Here is a tiny trained network, its code and every weight. The questions are about switching its units off for an input and a class, where a switched-off unit gives its printed mean instead of its output.

import numpy as np


def w(rows, s, z=0):
    codes = np.array(rows[::2]) - 128.0
    scale = np.full(codes.shape[1], s)
    scale[-1] = z or s
    return codes * scale


def f(y):
    return np.maximum(y, 0)


def log_softmax(a):
    a = a - a.max(-1, keepdims=True)
    return a - np.log(np.exp(a).sum(-1, keepdims=True))


def net(x, mask):
    res = np.array(x, float).reshape(1, 5) / 4 @ E
    y = f(res @ A[0][:, :-1].T + A[0][:, -1])
    res = res + np.where(mask, y, B[0][:, -1]) @ B[0][:, :-1]
    return log_softmax(res[-1] @ U[:, :-1].T + U[:, -1])


A, B = {}, {}
E = w([
[142,34,169,125],'x0',
[175,81,42,68],'x1',
[226,157,255,127],'x2',
[133,155,42,113],'x3',
[192,137,124,239],'x4',
],0.0097)
A[0] = w([
[175,114,93,123,52],'n0',
[134,133,149,61,72],'n1',
[156,117,152,120,124],'n2',
[121,249,183,79,76],'n3',
[89,172,136,135,197],'n4',
[153,111,183,126,61],'n5',
[159,241,132,147,205],'n6',
[135,94,157,187,82],'n7',
[176,111,175,101,121],'n8',
[194,81,201,111,125],'n9',
[118,153,108,143,163],'n10',
[85,117,150,207,150],'n11',
[115,108,223,101,125],'n12',
[65,151,111,129,199],'n13',
[93,84,124,141,71],'n14',
[22,78,126,86,163],'n15',
[160,135,42,113,197],'n16',
[158,123,121,96,100],'n17',
[68,77,127,120,107],'n18',
[174,129,148,117,140],'n19',
[195,91,99,144,55],'n20',
[143,100,143,100,126],'n21',
[57,64,114,79,255],'n22',
[97,122,133,66,44],'n23',
[168,159,144,142,81],'n24',
[109,150,99,84,97],'n25',
],0.017,0.0055)
B[0] = w([
[77,83,113,96,156],'n0',
[196,176,121,48,164],'n1',
[157,113,115,190,161],'n2',
[89,200,120,88,201],'n3',
[98,183,121,158,179],'n4',
[112,109,121,201,176],'n5',
[86,173,133,5,211],'n6',
[145,99,172,107,176],'n7',
[158,144,100,180,189],'n8',
[172,79,128,213,222],'n9',
[148,118,93,110,163],'n10',
[155,145,151,132,194],'n11',
[153,111,94,175,209],'n12',
[155,140,111,186,201],'n13',
[154,167,171,82,158],'n14',
[190,194,146,143,238],'n15',
[134,68,54,126,223],'n16',
[141,125,131,128,151],'n17',
[183,207,154,130,185],'n18',
[165,120,156,176,170],'n19',
[20,77,134,111,167],'n20',
[170,170,86,112,160],'n21',
[185,176,128,101,254],'n22',
[175,136,159,98,170],'n23',
[168,129,137,103,162],'n24',
[162,114,132,132,176],'n25',
],0.011,0.015)
U = w([
[157,159,153,113,202],'0',
[143,105,251,167,114],'1',
[132,72,151,79,1],'2',
[104,74,83,119,147],'3',
[87,154,147,162,61],'4',
[174,66,116,206,84],'5',
],0.014,0.0043)

Each question gives the input, the list of numbers given to net, and the class t.
The units are the neurons (one row each of A and B). Each row of codes is followed by its name. A weight is (code - 128) times the scale printed after its matrix; where a second scale follows, it is the last column's (A, B and U).
mask holds one flag per neuron, in row order. A switched-off neuron (its flag False) gives its mean, the last column of its row in B, instead of its output. The means were averaged over made-up inputs and are rounded, as every weight is.
A unit's drop is (log p(t) with every unit on - log p(t) with that unit switched off) / (log p(t) with every unit on - log p(t) with every unit switched off).
The circuit of an input: a set's keep is (log p(t) with only the set's units on - log p(t) with every unit switched off) / (log p(t) with every unit on - log p(t) with every unit switched off). Starting from the 12 units with the biggest drops (on a tie, the unit counted first), units are removed one at a time, each time the one whose removal leaves the highest keep (on an exact tie, the one counted first), for as long as the keep stays at least 0.8.
circuit, biggest first: the units of the circuit, biggest drop first
k most important neurons: the k neurons with the biggest drops, biggest first
drop when u is switched off: that unit's drop, to one decimal
input [-1,5,-6,8,-2], class 5: circuit, biggest first => (n6)
input [6,-6,-1,1,4], class 1: circuit, biggest first => (n16 n7)
input [-6,-2,-1,-4,1], class 4: circuit, biggest first => (n22 n15 n4)
input [5,-6,8,2,3], class 5: 2 most important neurons => (n9 n12)
input [-8,-1,-2,5,1], class 3: 2 most important neurons => (n16 n15)
input [-6,0,-3,3,-1], class 3: 2 most important neurons => (n16 n18)
input [2,-6,7,-5,-8], class 5: 2 most important neurons => (n12 n9)
input [-4,8,-7,3,0], class 3: 3 most important neurons => (n16 n9 n0)
input [5,-4,-4,-7,4], class 1: drop when n16 is switched off => 0.2
input [-4,8,4,-2,8], class 3: drop when n20 is switched off => 0.3
input [8,-3,5,5,-1], class 5: drop when n25 is switched off => 0.0
